Below is a small trained network, with its code and all its weights. Each question gives an input and a class and asks what happens when units are switched off, that is, made to give their printed mean instead of their output.

import numpy as np


def w(rows, s, z=0):
    codes = np.array(rows[::2]) - 128.0
    scale = np.full(codes.shape[1], s)
    scale[-1] = z or s
    return codes * scale


def norm(h):
    return h / np.sqrt((h * h).mean(-1, keepdims=True) + 1e-5)


def f(y):
    return np.maximum(y, 0)


def log_softmax(a):
    a = a - a.max(-1, keepdims=True)
    return a - np.log(np.exp(a).sum(-1, keepdims=True))


def net(x, mask):
    res = np.array(x, float).reshape(1, 7) / 4 @ E
    u = 0
    for l in range(4):
        y = f(norm(res) @ A[l][:, :-1].T + A[l][:, -1])
        res = res + np.where(mask[u : u + 10], y, B[l][:, -1]) @ B[l][:, :-1]
        u += 10
    return log_softmax(norm(res)[-1] @ U[:, :-1].T + U[:, -1])


A, B = {}, {}
E = w([
[122,133,135,118],'x0',
[113,147,147,100],'x1',
[104,141,142,123],'x2',
[173,128,255,208],'x3',
[202,128,128,64],'x4',
[127,123,125,138],'x5',
[142,213,102,162],'x6',
],0.0076)
A[0] = w([
[85,13,176,114,232],'0.n1',
[164,144,170,104,24],'0.n2',
[75,114,132,159,113],'0.n3',
[138,249,115,176,200],'0.n4',
[114,65,171,83,145],'0.n5',
[162,105,219,195,2],'0.n6',
[152,130,139,94,79],'0.n7',
[142,185,115,163,51],'0.n8',
[160,179,123,155,34],'0.n9',
[202,103,120,105,48],'0.n10',
],0.013,0.00083)
B[0] = w([
[251,213,82,121,236],'0.n1',
[77,125,107,132,169],'0.n2',
[142,169,104,179,172],'0.n3',
[242,157,93,96,219],'0.n4',
[200,189,103,122,197],'0.n5',
[53,148,194,47,255],'0.n6',
[125,176,120,154,155],'0.n7',
[172,152,125,94,172],'0.n8',
[154,167,128,115,170],'0.n9',
[92,196,132,185,180],'0.n10',
],0.015,0.0077)
A[1] = w([
[137,148,130,193,170],'1.n1',
[107,128,103,207,175],'1.n2',
[120,127,77,123,136],'1.n3',
[185,104,252,162,96],'1.n4',
[94,61,80,134,125],'1.n5',
[83,173,120,188,94],'1.n6',
[225,128,134,96,217],'1.n7',
[71,85,80,87,1],'1.n8',
[147,37,151,146,130],'1.n9',
[103,69,141,145,119],'1.n10',
],0.011,0.00096)
B[1] = w([
[145,113,149,147,148],'1.n1',
[89,176,159,133,137],'1.n2',
[100,186,138,58,160],'1.n3',
[132,127,154,3,161],'1.n4',
[61,156,122,72,133],'1.n5',
[121,179,103,167,146],'1.n6',
[68,182,114,178,254],'1.n7',
[141,150,141,47,136],'1.n8',
[88,139,93,99,128],'1.n9',
[139,171,96,149,128],'1.n10',
],0.013,0.0082)
A[2] = w([
[137,185,108,105,116],'2.n1',
[122,195,112,89,2],'2.n2',
[93,117,21,89,196],'2.n3',
[89,157,138,234,225],'2.n4',
[113,120,70,108,141],'2.n5',
[160,133,227,190,63],'2.n6',
[23,248,88,103,226],'2.n7',
[92,93,26,123,181],'2.n8',
[122,53,142,86,62],'2.n9',
[144,103,163,42,40],'2.n10',
],0.011,0.00076)
B[2] = w([
[151,95,93,162,203],'2.n1',
[139,114,73,171,209],'2.n2',
[124,185,179,11,154],'2.n3',
[91,17,189,161,141],'2.n4',
[129,162,149,70,141],'2.n5',
[165,90,114,19,137],'2.n6',
[70,55,98,226,253],'2.n7',
[56,157,199,41,139],'2.n8',
[165,131,78,185,128],'2.n9',
[35,167,124,192,146],'2.n10',
],0.011,0.015)
A[3] = w([
[103,89,165,163,79],'3.n1',
[84,119,37,128,231],'3.n2',
[121,117,79,102,122],'3.n3',
[54,140,117,237,254],'3.n4',
[83,95,130,177,133],'3.n5',
[85,16,224,95,151],'3.n6',
[145,168,231,119,227],'3.n7',
[255,125,126,148,88],'3.n8',
[66,149,119,79,222],'3.n9',
[158,42,140,135,42],'3.n10',
],0.012,0.00098)
B[3] = w([
[169,121,92,122,138],'3.n1',
[129,140,245,107,219],'3.n2',
[163,147,158,111,154],'3.n3',
[120,5,233,157,255],'3.n4',
[180,78,108,139,160],'3.n5',
[185,157,145,131,137],'3.n6',
[84,59,80,42,169],'3.n7',
[107,18,57,177,189],'3.n8',
[136,48,176,102,183],'3.n9',
[106,145,94,184,128],'3.n10',
],0.012,0.009)
U = w([
[97,151,225,2,187],'0',
[248,216,50,151,14],'1',
[165,107,179,172,254],'2',
[169,90,179,191,71],'3',
],0.0083,0.00098)

Each question gives the input, the list of numbers given to net, and the class t.
The units are the neurons (one row each of A and B). Each row of codes is followed by its name. A weight is (code - 128) times the scale printed after its matrix; where a second scale follows, it is the last column's (A, B and U).
mask holds one flag per neuron, layer by layer. A switched-off neuron (its flag False) gives its mean, the last column of its row in B, instead of its output. The means were averaged over made-up inputs and are rounded, as every weight is.
A unit's drop is (log p(t) with every unit on - log p(t) with that unit switched off) / (log p(t) with every unit on - log p(t) with every unit switched off).
The circuit of an input: a set's keep is (log p(t) with only the set's units on - log p(t) with every unit switched off) / (log p(t) with every unit on - log p(t) with every unit switched off). Starting from the 12 units with the biggest drops (on a tie, the unit counted first), units are removed one at a time, each time the one whose removal leaves the highest keep (on an exact tie, the one counted first), for as long as the keep stays at least 0.8.
units of the circuit, in order: the units of the circuit, biggest drop first
most important unit: the unit with the biggest drop
top k neurons: the k neurons with the biggest drops, biggest first
top k neurons in layer l: the k neurons of layer l with the biggest drops, biggest first
drop when u is switched off: that unit's drop, to one decimal
input [1,-1,4,7,7,-2,-4], class 0: most important unit : 0.n6
input [-1,-2,-6,8,7,6,-6], class 0: units of the circuit, in order : (0.n6 3.n7)
input [-4,0,-2,6,1,-6,-7], class 1: top 4 neurons : (0.n1 0.n5 3.n4 3.n2)
input [-4,5,7,-6,7,-1,4], class 2: units of the circuit, in order : (2.n7 0.n1)
input [-7,3,2,-8,-8,-8,8], class 0: top 3 neurons : (0.n1 2.n3 0.n5)
input [-8,4,0,-7,-7,-3,1], class 0: top 2 neurons in layer 2 : (2.n3 2.n8)
input [-5,4,-8,8,-6,5,7], class 0: top 4 neurons : (0.n6 0.n1 0.n5 3.n7)
input [-3,8,-5,-7,-6,5,-3], class 0: top 2 neurons : (2.n3 0.n10)
input [-1,8,6,6,4,6,7], class 1: top 2 neurons : (0.n4 3.n4)
input [3,-1,-3,-6,-5,5,-2], class 0: top 4 neurons in layer 0 : (0.n10 0.n5 0.n1 0.n7)
input [3,0,4,4,3,4,5], class 1: top 2 neurons in layer 0 : (0.n4 0.n8)
input [-5,2,5,2,-5,-3,7], class 1: top 2 neurons : (0.n4 0.n8)
input [2,0,-6,-8,-7,-1,6], class 0: top 3 neurons : (0.n1 2.n3 0.n10)
input [-4,-1,5,0,-2,-3,5], class 1: units of the circuit, in order : (0.n4)
input [-3,7,4,1,5,-5,-8], class 1: top 2 neurons : (0.n1 0.n5)
input [-6,-5,4,-7,-2,-4,3], class 0: top 2 neurons : (2.n3 0.n10)
input [-7,-7,-5,5,-7,3,-8], class 1: top 4 neurons in layer 0 : (0.n1 0.n5 0.n3 0.n2)
input [-6,-6,1,5,-2,-8,5], class 0: top 2 neurons : (0.n6 0.n1)
input [-7,6,-3,2,3,7,7], class 1: top 2 neurons : (0.n4 3.n4)
input [-8,-6,-3,0,0,6,-8], class 1: top neuron in layer 2 : (2.n7)
input [-2,8,7,8,2,-5,-6], class 0: drop when 0.n6 is switched off : 2.0
input [4,5,-7,-5,-3,7,-8], class 1: drop when 0.n1 is switched off : 1.4
input [-2,7,-4,1,-3,6,8], class 1: drop when 0.n4 is switched off : 1.9
input [4,4,3,8,-1,6,5], class 0: drop when 0.n6 is switched off : 0.5
